Each row has a hidden value; after the row comes its group, the name of the range that the value falls in. Each part has its own.
[  63   28 -285  176  159   73   73  158 -131  122   13  -10  -90 -115
  214 -210  216 -186 -188 -117  311 -144   46 -341 -138  -23   59  135
   22  173 -125 -218  -22 -312 -176 -108 -317  -28 -152  -78  148 -155
 -265   36  -49   32 -160]  P
[ 127 -144  143   43   69    7  161  207   13 -102   80  329   60  -58
   55 -274 -340  194  165  -62 -125  165  149 -135  -69   34  167  149
  144   58  -19 -133 -147   84  169  257 -117 -121  -84 -201   18    0
  -31  -65  248 -113 -123]  F
[ -60 -266  166 -186  243   14   99  102  -84 -304   -8   56  464 -210
   50 -362 -411  272  126 -241 -343  224  276  159 -229 -116 -150  224
 -223  -60  257 -208  -40  186  155  315  -71 -314   13 -276  115   24
 -228 -155  577 -303 -119]  A
[ 100  -66 -146  163   38  196  290  133  -44  127  -85  503 -192 -364
  -34 -247 -195   94  312  -48   87  316  428  185 -163  -55 -287  201
 -143 -176 -415 -176   99  -49  244  224 -310   70 -163  181  -95 -372
 -100  139 -230  124 -159]  Q
[-235  279 -101  -61 -452   15   96 -141  -96  211  -68   15   93  -54
 -145  250   42  171   88  -20  154   -6  -75   88 -106  251   80  160
  146 -130  348   88  430 -213  111 -378   63   84  209   43   55  446
  141  116 -347   55 -195]  R
[-156   17  -91  -87 -167   44    4  120  -89  -14   27  149  246 -135
   54   85  -33   89   72 -166  109   63    6  213 -103 -183  -87   77
 -268 -207  177   84  188 -169  -41   -3   39  -78  -20  104   75   24
   10 -146  -93  -14   18]  A
[   1  -58  -13  -90  -30   33  265  122   27  -26  187  236   70   97
  106  -51 -162   51  184   50    1  104  -63  180  -12    8  -76 -116
  -27  103  246   56  -39   37   44  190  187  -84  -82  -57   88 -146
   11  -68 -178  -21  -38]  Q
[  18  338 -549   43   22 -201 -124  188  -34  198  360 -160 -207   -9
  103  271  511 -370 -125   99  470 -341 -496   51  -26   95  119 -178
   46 -197 -229  -50  276 -283 -393 -425   86  288 -117  211  166  107
   88  136 -554   95   73]  A
[-126   21 -191  102   70  157  -57  291  164  119  -99  141 -223  -28
 -138   -1   29  106  -61  274 -143   19  -76 -369  162  231  -42  180
  -42 -155    1 -227  126 -130   42   63 -370  107  192   92   36  229
 -163  -30   71  345  -98]  A
[ -89  227 -262  -32   75  -45  -48   -9  -28   39  215 -259  -57 -105
  -38   79  303 -237   -5   54  253 -117 -228  184 -172   60 -151  -29
  -25 -150   28 -135  314 -126 -216 -294   88   62  -47   54  125   48
  -81   95 -248   10   30]  A
[ -65   51 -339   -3  218  175   -7  283  168  258 -158  155 -246  -21
  -90 -129   31  200    2  249 -161   84  -58 -316  109  404 -166  242
  -90 -275  -58 -337  208  -74   50   10 -557  216  286    7  190  352
 -360   65   44  379 -230]  A
[  58  254   50  462    5   17 -417 -108 -106   -8 -294  242 -262   39
   39  -70   11 -386  283 -217  313    1  -82 -138  101 -147 -184    8
  139 -160   22 -218  174 -240   93  -15 -105  -64  181  225  287  -93
  -61 -226  -86 -404  193]  P
[-160   17   96 -256  114  -29   74   43  -77  -89    3 -196  389   74
  102 -162 -104  144  -92   -8 -252   69 -218  264 -162   -7 -106  105
 -131  242  582  -49  312   -8   57   97   43 -192  267 -242  104  436
  -44 -135  205 -254  -72]  Q
[ -82  -27  -25 -100  -10  -83  178  131    1 -160  273  176  128  -63
   31   92 -141   22  179  -35 -139   45  -49  430  -41  -13  -65 -186
 -198  -15  158  -18   45   61   41  171  375 -101  -78   16   52 -112
  179   94  -46 -158   83]  X
[  92  -23 -135  103   76 -229  165  105  -87  -71  119  151   62 -126
   70 -145 -214   51   61   25  -38    2   19 -117 -110   72  204   75
  256   28 -110  -82  -59   51  102   70  -50   18  -71  -59   47   59
   72   50    4 -214 -215]  G
[ -24  115    8 -126   74  -22  240  260   19 -121  238  390   33  -88
   40   35 -104  128  247  -38 -208  157  -66  655  -61   55 -137 -190
 -407 -103  170  -98  209  -35   81  262  370  -50  -56 -156   74   67
  195  387   21  -61  178]  F
[  61 -142 -159   37  -63  -14  -55  193 -237 -154  345   38  182 -221
  139  -33  -11 -206  145 -239  285  -17  -15  283   32 -485  102    4
 -107   16 -250   36   26 -102  -32  194  217  -15 -396  355 -256 -476
  243 -344 -175 -135  366]  P
[-148   42  121 -214   51  -34   71   23 -166  -41   86 -156  454   56
   15 -142 -215   96  -91  195 -157  -38 -220   14  -91  -16  -48    3
   47  202  528  -77  273  -77  134   39   43 -208  114 -174   51  414
  105  -60   39 -242 -185]  P
[  63 -179 -185  275  -32  118  293   22  -47   -4  -59  345 -214 -414
  -35 -135 -184   12  269 -180   63  203  528   51 -142  -54 -153  214
  -40  -77 -512 -147 -101   40  209  171 -220   28 -174  333 -110 -592
 -111  -14 -156   55 -125]  Q
[-133    2 -328  -12  -80   -2  -14   79  -45   43   24  -69  -57 -160
 -197   60  -22   94  152   91 -133   62  -63  143  168  184   21  233
   91 -137  -18 -151  321   44  231   50  -23  276  165  290 -221  175
  134  -70 -119  115   71]  R
[ -94  -96  -25 -286 -262  -65  129   58 -124 -166  336  132  349  -41
 -126  119 -318  166  432  -35  -89  142  -78  583  137  -40   35  -67
   33 -166  326   96  169  197  275  219  564   53 -122  132 -218  -21
  408 -129 -204 -130  200]  P
[ -38  156  104 -134   65  206  -96  181   97  106  139   13  -56   31
  -10  -95  170  -24   59  -34  129   87 -175  199 -147   42 -129   66
 -163  -52  163 -190  319 -154 -129  -90  -64  -87   32 -196  108  202
 -131   27   46   61   90]  R
[ -10  115 -137   14  152  207  -16  258  167  213  -47  178 -264    0
 -131 -133   61   99   46  236  -14   67  -64 -276   36  347 -116  165
   14 -225   -4 -338  192 -115   20  -43 -395  116  130 -126  143  287
 -262  151   22  319 -174]  A
[-182   32 -121 -158  280 -130  588  299   37 -304  595    5  208 -282
   11   66 -121  259 -153  455 -415  -10  -80  170 -219   63  -18 -271
 -482   29   43    5  -42  -33 -168  184  320 -221 -382 -223   42   -7
   43  550  217  321   -2]  B
[  40   -3 -165   76   97  -20  265   87 -167 -141  314  -24   58  -90
  191  -68  184 -342  -86 -119  338 -232   50    1 -177  -98   19 -205
    5  263  158 -136 -189 -219 -218  -39  317 -193 -439 -216  116 -478
  -44  236 -143 -117  -50]  A
[ -19   80 -198  -40  234  -30  361   47 -201 -192  348  -52  163 -266
  123  -78  -64  103   76  -47 -106  -43   60  131 -144   60  -36  -89
 -327  -24  -59 -179   36 -102  -57   26  171 -128 -269  -90  185 -114
 -126  317  153   86  132]  A
[ -38  102  -77   27   18  -69 -116  120   47   98 -112  139    7 -143
  -67 -121 -172  247  131  101 -102  257 -110   21 -114    6  -30  333
   33 -310 -154   -8  364   22  120   21 -403  128  259  145   20  447
  -55 -218   27   -7  -95]  F
[-184  179   50  -22 -242  -48  136  -81   50   95  -59   89   67   23
  -97  125 -115  204   45   83  -53   28  -55  -99 -158  297   59   88
  167  -61  348   34  196  -64   77 -238  -21  -71  242 -126  212  421
   -5   98  -85  -41 -323]  X
[  79   27 -293  219  255  -13  265   -9 -151  -12  108 -127 -124 -116
  339 -210  296 -384 -189 -213  342 -181   90  -89 -301  -80  -83  -48
  -37  409  -70 -178 -130 -248 -280 -106  -51 -152 -236 -126  250 -487
 -321  134 -121 -152 -137]  F
[ -39  106 -438  -10  -50 -323  -83  325   40  -74  245   23   -5  142
  179  175  236  -35  -69  -29  158 -137 -466  -17  114   68  406   -9
  129 -122  253  166  -13  -97 -295  -43  247  219  -27 -130  131  256
   72  -83  -38   10  123]  P
[  32 -117   60 -172 -311  -55   44   58 -201 -140  428   94  348  -15
  -22   86 -276    1  349 -125  162    0  -91  311  124 -197  232  -89
  203  -23  123  112   29   90  182  122  490  -24 -293  204 -237 -183
  446 -303 -272 -202  229]  P
[-208  153  -27  -42 -165  -37  160  -81    3   30 -139   71  113 -105
  -22   46  -46  213   56  -88  -53  153   38  197 -279  129  -98  188
  -71  -91  339   68  284  -77   35 -145  -27  -70  237 -130  183  318
 -102   82  -11  -73 -229]  F
[ 144   41 -472  203   -9 -106   -3  303  127   80  273  322 -390 -141
   99  146  219 -149  173 -145  370  -60  -20  -68    6   85  180  -26
   16 -394 -555  -41 -171  -58 -280 -119  -46  256 -269  209  161 -348
 -104   27 -268  195   62]  B
[  39  -79 -588  221  -12  -35  211  226   53    6   87  419 -334 -287
   -2   19   51  -24  301  -43  237  166  232   78   35   22  -76   97
  -48 -414 -368    1 -153    6  -48  151  -20  297 -297  226  -14 -539
 -148   96 -291  292  -11]  B
[ -79  163  495 -102   59  176  -77  -13 -164   -6  125 -222  331  -71
 -150 -157 -129  -78 -163  182  -47 -161 -105 -141 -223  -32  -70   -5
   60  246  258 -365  388 -237  145 -166  -96 -398   33 -160  -15  411
  163   82  118 -248 -140]  A
[ -62   95  211 -220   10 -144  -63  148  189  -56  279  141  184 -155
 -186   40 -294  300  227  158 -205  215 -138  267 -283   69  -32   47
  -72 -497 -138   -2  268  223    6  -81  -47  -82   67  -19  114  441
   79  -30  113  -97 -110]  P
[ -29  -14 -243  224   -7  100  142   69  -99  -16  -30    8 -190  -42
  126  -41  199 -227  -48 -147  155  -93   48  -54   57   -3   16   68
   14  332  107 -140  -11 -222   -7   80   45    5  -38   73  -25 -310
  -70  -22 -107   21   83]  Q
[ -42  142  202 -169   14 -103   10  243  166  -69  257  289   82 -152
 -125   56 -210  259  217   87 -241  225 -132  469 -229   51  -34  -18
 -224 -360  -81  -38  312  104   40   53   82  -65   59  -78   55  395
  192  164  117  -89   24]  G
[ 102  -52 -307   70   71  -62  -37  194 -247 -121  330  -64   64 -261
   44  -82   90 -261   88  -97  278  -99  -47  168   42 -276  106   40
   45  -32 -279 -145   89 -109  -12  106  155  119 -380  250 -262 -336
  204 -102 -189  -64  265]  A
[  98  -20 -265  269  -65  271   54   87 -207  132 -172  150 -259   67
  239 -137  245 -282   55 -412  346 -117  110 -133  216   16   61  132
   50  395  117 -257  -17 -356   75   96  -61   68   -7   81   22 -377
 -126 -117 -171    5  175]  Q
[-106   37  158   67   53  119  124  -86  -42  -17   35  -26   42 -183
 -123 -127 -158  -52   61  162  -62   79  113   35 -207  -36 -267   33
  -12  109   21 -188  207  -47  152    9  -95 -220    5   85  -10  -71
  -16   36  -57 -112 -152]  X
[  43   16 -225   44  180  -27   66   76   37   46  220  -89 -170  -46
  -32  -77   31 -127   73  147   18  -69  -98  -84   -2  214  -21  -12
  164   16 -175 -260   50   65   -6  -51  -69   87  -30   90   66  -68
  -80   30 -123   11  -72]  R
[ 130 -109 -116  -53   19   76   61  229  -76   48  255  202   47  -25
  155 -155  -98  -24  200  -94  173   91  -51  148   40 -170   38   21
  -24   23 -167  -36   22  -26   25  190  -12   36 -207  143  -63 -236
   49 -247 -186  -13  128]  G
[ -43  148 -228  -73  -31 -292 -131  282  108  -22  296  -37   36  315
  223  185  186  -58 -117   69  103 -171 -631  -62   95   73  364 -133
  130   17  333  189   26  -85 -329  -92  222   83   89 -131  248  380
   78 -201  -56  -75  101]  X
[-205  124 -163  -58 -194   51   32  -37  -51   87   65  -62   79  -95
  -17  182  111  -11   48  -66  148  -17  -76  194 -108    3 -120   36
 -149 -108  143   42  284 -156  -70 -207   62  -12   67  190   95   44
  -11  -69 -258   39  -10]  P
[-114    9 -122  -83  -64  -51  -94   39   91   40   20  -23   -9 -143
 -180   66 -152  225  220   11 -237  171  -69  213   -3  184  -22  255
   18 -293 -149  -91  338  195  177  -26 -151  173  314  294  -42  327
   36 -224    8   -6    8]  G
[ 116  345 -306   34  -25  -49  -59   98  121  312  346  -44 -383  124
  115  204  432 -301   57   47  485 -179 -446   86  -91  197   46 -166
  101 -128 -317  -30  253 -163 -355 -448  -19  226  -27  197  260   53
  -46   13 -599  129   69]  Q
[-168  189   77  -52  126  -38  202   39  252   91 -219  252  -10   14
   42  -94 -106  308  -25   95 -225  226    6   -9 -424  314 -275  103
 -193 -182  349  -32  164  -15  -99 -126 -315 -196  371 -428  550  490
 -428  246  199  -46 -512]  F
[  57    3  -80   29 -144 -157 -493  344   88  187 -175  379   40   43
  -38   10  -27 -159   54  -72  295   -4 -196  -18  -16 -142   57  156
  275 -419  -29  -47  199  -51   14  -40 -285  167  198  140   33  310
  198 -356 -287 -369 -290]  A
[  30 -108 -146  -25  174  -74   94  210 -103 -155   97  125  183 -191
   52 -221 -156   68   72  -67  -51   67   93   40  -94  -61   12  127
  -33 -104   41 -165  -18   14   54  198  -29  -36 -144 -142   16  -32
  -59   23  176 -112  -80]  A
[ -31  148 -262  151 -233  -84   67   95    4  159  266  113 -155   51
  -21  297   76 -174    5  268  299 -253 -242 -323  124  127  191 -197
  265  -69 -136   68  -12 -180  -93 -240   71  118 -135  321   72  -69
  194  -21 -564  153 -109]  B
[ -74  -36   -9 -124   95  245  -97  223   56  -45  173   56   25 -149
   22  -93  137  -85  148 -163  158  179    3  430 -138 -275 -324   62
 -440 -184    4 -110  216  -93 -161  119   16 -113 -152   56   -6 -257
 -167 -170   32   85  263]  B
[  22  193 -106   56  229  -41   94   30  162   81  127 -105 -278    8
 -218  -80   59  -57   -2  354  -52 -134 -110 -385  -98  593    2   12
  385  -97   30 -432   76   55   -6 -273 -161   62   90 -277  238  314
 -204  386   11   89 -358]  A
[  42  -62 -246  -90 -101   95   49  148  -90  114  222   47  -28  -10
  -85  -36  -80   39  255   66   67   30 -100   76  249  135  118  105
  207  -24  -51 -145  168   35  219   99   52  246  -67  227 -227  -16
  175 -148 -274  138  121]  R

New part:
[ -94   98 -249  135  -63 -271   46 -156  185   50 -124  -79 -111 -207
  -78    9  -18  -64  -59  -10 -218   11 -120  326  -85  155 -370   49
 -183  -78 -250  261 -113   19  123 -126  123  174  -68   66  250 -140
  256  191 -160  381  -35]  T
[  26   38  -70  157   36   97  -75   -8   -4  -14  -70   59  -17   55
   60 -121  -27 -138   39    7   29  -66  -71  -92  -17   22    9  -50
   37  -22  -51   -6  -43   12   35   69  -53  -35  -60   69  -92   10
  -46  -93   24  -13   20]  T
[ -45   -1   68   44  -34  105  -18   29  -70  -17  -72   77   53  -18
   40   23  -82  -97   62   53   87   45   47 -195   66   83   59   42
  -11  -73  -48  -11   97  -69  -42   13   31  -77 -184   47 -139  143
   45   42   67   -5  136]  K
[  32 -276  -69   68 -109  193   98 -193 -251   64 -109 -150  -33  159
  -40   64  -53  241 -341 -232 -180   72 -325 -241  123  111  123  -87
  254  263 -176   61  289  -52  167  -10 -150  130   52   54 -287   65
  -35  177 -101  -67 -210]  N
[  59  -76  -20   30  -34   33   87  148  -45  239 -314   87   83   53
   48   30  -26  -57  186    1 -486  -64  151 -300  280   40  107   43
  209  -16  -50  -16 -102   39  113  152   42 -254  -12 -132 -184  -83
   82  -65  -10  218 -238]  K
[   0 -252  -37 -130  -88   38  349  127 -163 -159   96   26   60   66
  150  231  -57  239  240  -23  145  137 -151 -257  -21  -72   76   35
  111  233 -175   43   82 -291  202  -45   82 -163 -118  -34  -89  148
  158  122  142 -142  295]  U
[ -11   24   90 -121 -146 -169  167   56   15 -102  -56  -18  154  -26
 -137  152 -115 -151  127   -3  155 -176   62    9  222   33  226   55
  -14  -61 -148   78  -31 -374  168   70  -14 -124   50 -123  -19  127
   37  218   68  -76  204]  K
[ -17   -8  -66   55  -20   38  -25    1   64   82  -54  -11  -37  -23
   55  -33   -3 -142   69   12  -29 -109    4   10   91   25  -66  -15
  -45 -105  -49  -25  -45  -79   96  -18   28 -124  -22   53    3  -23
  -35  -15  -30   64   79]  T
[  45  -36 -219  109   -4 -255  168  224   75  169 -273    9  -41 -148
  -95   65 -159  -50  157  -38  -91   -3  -13  -40  113  189  159  239
  -39 -116 -274  224 -171 -131  149  215   80 -157   57 -110   34  -38
  254  238   49  266  -79]  U
[ -86 -155  141 -202  -53  143  159   35  -63 -236   10   39  208   13
  -23  160    3  -88   -6  -82  423  110  116 -378   83  148  384   93
 -194   -4 -161 -124  159 -337   52 -123   13 -244 -120  -58 -118  391
  -47  -27   24 -137  315]  H
[ -38   98  -20   93   43   30   -4 -114  -36  -83 -114   -5   49    4
  -50  -22  -18  -66  -72   21  -32   69   -3  -71  -18   80  -14   14
    4   23 -130   13   -5   17  -24   -9  -15   96  -73   26  -46   39
   60  -10  -62   83  -97]  V
[ -85  237  -10 -173  119    7   89 -316   45 -176 -128  -48  138   80
 -153  -98   79 -205 -380   79   18    5  128  -17 -107  110  -30   35
 -351  -17   51  -86   67   94 -203 -191 -183   42   48  268  -28  192
  112 -105 -182  -20  230]  T
[ -25  227  -78  -91  119 -262  313  113  197  110  -50  -78   -1   42
 -102  -18    7  -63  350  143 -287 -269  216  243  176  -40  -63  142
  111  107  -60  -13 -368  -97  130  109   62  -51  151 -271  114 -383
  237    8   27   96 -174]  U
[ 233  355  141  272 -268   69 -410 -166 -167  -96 -364  -98  185 -193
  135   40  -53 -342  -50  122  416   -3  149   55  100 -224   67  -53
 -341 -294  138   91  197   63 -166 -111   11  -72  -81  332 -143  287
 -261  176  -97  187  174]  N
[ -68  112   54  120   82   12  -23  -40  -12   99  -84  132  -44  -17
  -46   16  -40  -59   94  127  -28    3   34  -44  -73   95  -52  162
  -15  -79   -4  -31   -7   -7 -104   81  -24  -66 -216   93 -147   30
  155   -9   44    2   91]  V
[ -90  156  -23   41   64  -69   -1  -53   60  -53 -134  101   -3   95
  -72  -42   44 -103   68   31  -93  -88   73   13  -69   71   17  103
   56  -51  -27  -41 -113  -28   -9   84 -142   12 -102  -21  -69  -21
   30  -85   52   21  -56]  T
[  56  142  242  287 -165  277 -355   74 -258  -83 -216  152  100 -237
  238  101  210 -269  353  244  145  207  341 -235  139 -293 -122 -109
  -43 -210  110 -103  177   -5 -120 -240  248 -280 -370  118 -152  286
 -325  -58  -74  215   85]  K
[  -7   81  -41  141   10  -41   -6  -69   11  -13  -82   76    9   -6
  -32  -22  -41  -39   74   94    9    3  -13   31  -23   28   48   40
   63  -97 -122   81  -81  -58   19   77  -64  -30 -131   49    6   41
   40  -50   -8   95  -11]  U
[  13   83  -68  196   29   45  -64 -105   24   53 -119   64  -12    5
  -11 -132    5 -153  -63   57 -121  -59  -69  -56  -39   64  -91  -16
   -7    0  -68   56  -20   91   -8   12  -48  -17  -80  126  -77    5
   46  -66  -74   65   15]  K
[-100  272 -149   91   99 -235  200  191   32 -211 -184   98  -38  -16
  -46   -9  -45   44  322   31 -115  155   58   13 -208  117 -125  191
   90  253 -127  145 -191  110  -34  110  100  304 -169 -275  -44 -204
  373  147  209  159 -196]  J
[ -70  247 -155  -62   57 -146  134  186  139 -321   64  -54    9  -82
   20 -132   61 -222  240  269  445  -17  255  194   20 -142   53   67
 -109 -161  -59   41 -155 -233  -23  -94   -2  -99   68   -2  311  106
 -118   69  117   -8  297]  M
[ 170  -76  216  572 -251  419 -422  -42 -317  149 -278  106   47 -205
  103   32 -137  -39  -18   -8  127  293 -146 -405  147   74  160 -119
  161   31  -62   89  368  140  -44   40  151    3 -339   35 -453  226
 -233  100 -109  154 -163]  M
[  13   13  306  646   40  440 -410 -159 -332  152  172  235 -134 -150
  -45 -133  -18  -56  239  225   91  141  -63  -43  154  -34  -55 -318
  397  -76 -122   66  184   26 -125   35  156  133 -593   20 -266   40
 -156 -205 -104   46 -321]  N
[-116  -82   97  242 -132  -21  -68   10  -64   89  -70  104  -54 -369
 -190   85   21 -245   -6   38  231  112   50 -103  122  276   20  133
 -270 -197 -298  239  279 -235  -27 -189  214 -144 -357   70  -42  328
  128  311 -108  185  220]  H
[ -53   97   21  200   24  -11    6  -47  -25   82  -96  100  -57    3
  -86  -51  -20  -24   72   54  -69  -20   -6  -35  -28  143   13  126
   86   51  -94   95   33   28  -52   65  -36   60 -240  -23 -165  -35
  161   40   39   54  -94]  M
[ 126  125   82  121  -31  135  -48   78   48  251  -64  148  105  -76
  277 -117 -141 -221  386  214   -7 -126  235  -99  145  -26  -50  -18
 -218 -172  113   65  -65  202 -136   -9  229 -287 -375  120 -115  -75
  269 -241   57  239  202]  N
[  20   69    9  174  -57  111 -120   17   -4   28  -94   94   -9    0
   69  -96  -35 -145  111   75   11  -52   -8  -62   43   -4   -9  -63
   70  -51   36    2   13   21   14   48  -20  -56 -121   44 -126   22
  -95  -45   29   12   83]  J
[ -61  -31  -70  125   55   58   -5   14   26  104  -25   63  -75   31
    3  -80  -85  -28   48   65 -103  -29  -62  -57   48  105  -14   30
  166  -79 -103   10  -48  -39   38  122  -40  -29  -97   23  -39  -38
   35  -25   42   24  -34]  V
[ -18  -66 -150  -35  -68  -14  107   35   92   60 -174  -74  -12 -198
   60  125  137   -9   80   33   35  166  157    5   68   10  -11  114
 -257 -114  -81  -22  -21 -110  114 -233  144 -300    3   24  127   98
  -51   -1 -193  311  128]  N
[ -87   44  -25   33   30    1   53   67   30  -69 -114   46   37  -25
  -29  -18    1 -137   51   -5   61   30   94 -169   17  159   76  131
  -67   -7 -141    2    0  -65   -7  -11   35  -41 -116  -67  -55   76
   84   35   46   63   13]  V
[   2   54  -16  139  144   90   20   45  -61  104  -84   19  -32  -37
  -25  -38  -92  -55   81   74  -20   64   29 -125   57   99   19   72
   15   -9  -93  -29  -42   25  -63  102   79  -23  -75    2 -117  -40
  149   -9   -1   60  -99]  H
[ -57 -176  122   57   73   29  159  -79  113  254  260  127  -45  151
 -203  -34 -157    3  160  -20  -25 -365 -176   49  182  208  258   -1
  271   15 -212   -8 -147 -337  234  267 -116 -139 -123 -172 -118 -137
  118 -181   39 -240   11]  U
[-132  370 -123 -171   37 -284  239  -66   21 -353  -95 -150   91  136
  -18  -34    6  -42   66   75 -198  -68  157  204  -36  -70 -257   37
   73  162  -94  112 -143   47  -45  -73  -29  411   18  -90  153 -200
  277  195  131  106 -192]  K
[ -68  161 -188 -230 -158  -90  153  -45  176 -311 -197 -216  152    0
  124   13   95  -52 -148   83   67  108  156   38  -15  -84  -66   77
 -152   40   23  -52   -1  -29   68 -267  -61  -13  230   43  229  103
 -181  124  -80  131  231]  H
[ -42  168 -141  175  142   87  -26  209  157  100    6  -44 -167 -173
   87 -184   92 -176  353  225  -87   20  200  168  132  -85 -283  -69
   51  -17   35 -118 -230   61   42  -69  257  -53   51 -153  160 -289
 -103  -94  -72  189 -103]  J
[  47  153  -75   72   47  -80   86  -99    1  -16 -153  -89   26  -21
 -132  -23  -14  -68  -60   15   35  -29   19   78   31   47   84   64
  -95   45 -104   69  -57  -22    6   10  -48   36   75   11  -37  -18
   89   56  -98   87  -80]  N
[ -39   33   70  311  302  337 -179  245 -110  396 -106  165 -189  -20
  -23 -242   27 -209  250  217 -280  -16  257 -284  288   86   17   28
  297 -147   70 -226  -51  130 -173  216   92 -207 -135  -73 -274 -144
  -65 -194   25   39 -341]  K
[  -5   46  -70  153   49   78    4  -28  -73   -1  -85  -13  -36   -1
   24  -95   45 -104  -38   44  -22   10  -22 -131   -2   33  -78   25
  -12   65 -105   41   72   39  -33  -62   13   -2  -76  107  -83   35
   59   49  -29   33  -17]  H
[ -51    0   -5   -7   29   79   67    0   -7   50  -37   35   -7   33
   17  -27   18  -73   69   75 -117  -42   55  -83   86   18  -57   -8
   43   -1   -4  -64    1  -44   23  -25    5 -102  -58   31  -76    0
   31  -41  -15   -5   78]  T
[ 204  108 -150  200 -218  -14  -70 -213  182  103  -82 -167   87  -81
  311   -1 -356   26  -25  -58   83  -62 -372  177 -146   35 -256  -55
 -264  105  -55  197  -78  232  137    8  168  164  -49  175   23 -229
  249   64  -57  215  196]  U
[  25  367  -90 -178   38 -186   96  -41   15 -333 -223 -168  206  180
  126   -1 -182 -134  -21 -102  282  -92  119  -13 -136   45  109  201
 -312    6  -35   38  -92   82 -146   67  -90  251    6   60  -38  -25
  290  128  246   43  -13]  U
[   6  338  151  513  -39   61 -326 -200  113   64   64  277  -47 -182
   80 -160  -51 -205  271  315  215  -38  -50  218 -267    8 -271    6
 -100 -108   30  148  -38  177 -178  -18   96   55 -576  182  -58  -28
  106 -192   -6  108  235]  U
[-316  -14  -62 -269  453 -139  531  -48  -44  -57   46  106  -85  217
 -453    4  305  110   18   66 -535   23  244  -84   27  180   28  163
  268  212 -244 -155 -204 -197   -4   -6 -157    2   12 -235    6  -87
  333 -198  -94  -57 -365]  K
[ -12  137  -87   15   93 -123   49  -29   24  -16 -148   90   16   64
  -30  -17   21 -124   93   92  -92 -101   74   19  -53  -23   -5   98
  -29 -150  -47   13 -165  -55  -12   96 -118 -129  -45  120    3   33
  104  -78   35   63   51]  K
[ -69   63   87  187 -124 -276    9  -80   66  121 -203  106   20 -116
 -330  140  -33 -102  102  -27 -181 -149   17  133  156  201  164  159
  144 -122 -291  197 -105 -266  177  164  -47  -14 -137 -213  -34   -4
   89  167  -68  190 -223]  H
[ -36 -123  296  235  165  236  -19 -188 -212  362  256  272 -157  208
  -65   66   35  176  397   89 -250 -238  -91   13   82  -45   -5  -80
  451   40  -21 -134  -48 -163   55  202  -67 -130 -489  -29 -371 -192
  131 -372   37 -198 -230]  N
[  -6   63 -179  -25   24  -97  102   29   64  -65 -124  -14   -3   54
   40  -37   43  -97   63   33  -83  -86   18   18  -10  -49  -51   34
  -11  -40  -61   16 -136  -68   98    9  -70 -100   84   60   67  -11
   10   -2   15   58   72]  T
[ -25 -303  133  267   23  415 -193  169 -235  293   47  261 -135  -93
   74  -38 -131  -54  214   95   44  140  -23 -363  250  121  138 -133
  222 -264  -37  -50  202 -110  -32  140  114 -280 -379   81 -291  203
  -97 -104   58  -17   80]  J
[ 225  177  -80  333 -297   -8 -233    2 -143 -287 -455   50  174 -143
   59  -18 -200 -209 -208  -68  415  208 -239 -256 -183   45  208   11
 -225   35  -41  293  237  117  -50   66  -87   89  -16  216 -259  402
 -104  336   45   57  314]  J
[  27   74  -74   20   94  -39   82  -33   17  -11  -62   49   12   37
  -61  -44  -61 -109   62   19   16  -76  -27   21  -15   42   46  -16
  -82  -41  -63   22 -128  -54   31   90  -49  -54    0   59  -43    0
  127  -83  -11    6   82]  J
[ -39    8 -172   84   88 -129  298  190 -169  -50 -232  114  -57  197
  -56  -31  -57  179  195 -111 -503   64 -104 -260  -45  133  -19   88
  421  405 -188  188  -77  131   70  233  -34  270 -107 -268 -263 -227
  407  158  225   66 -425]  J
[  67  278   54  223 -151   23 -306   24 -214 -424 -303   78  202 -301
   47   19    2 -397   30  161  537  313  243 -131    3 -111  110  -83
 -335 -366  -93  179  164  -48 -213 -164  111  -26 -227  230   41  530
 -190  154  -28  264  217]  T
[  -6   31  -33   99  -24   27  -77  -16  -44    4 -222  120   -3   49
   26  -14   72 -138   46  -58  -52  -42   33 -147  -38   56   55   54
  -54  -86  -19    0   22   -2   10   19  -91 -118 -152   83 -168  104
  -18  -60   21   80   11]  J
[ -33 -140  -42 -169  -31 -130  365  255 -134   25  -78  -49   32  216
   81  132  -77   83  341 -233 -181 -221   65 -252  231   95  172  166
  185  212 -233  103  -23 -199  190  127   68   -9 -123 -292 -202 -181
  377  222  319    3 -266]  M
[ -63 -163  175 -184 -117  240  193  208 -203  -85 -161  237  221    2
   96   73   62  -85  190  102  -82  228  336 -606  231   61  221  -20
    1   37   45  -47  259  -40  -88 -166  116 -347 -311  -52 -276  367
   73  -74   54   54  278]  J
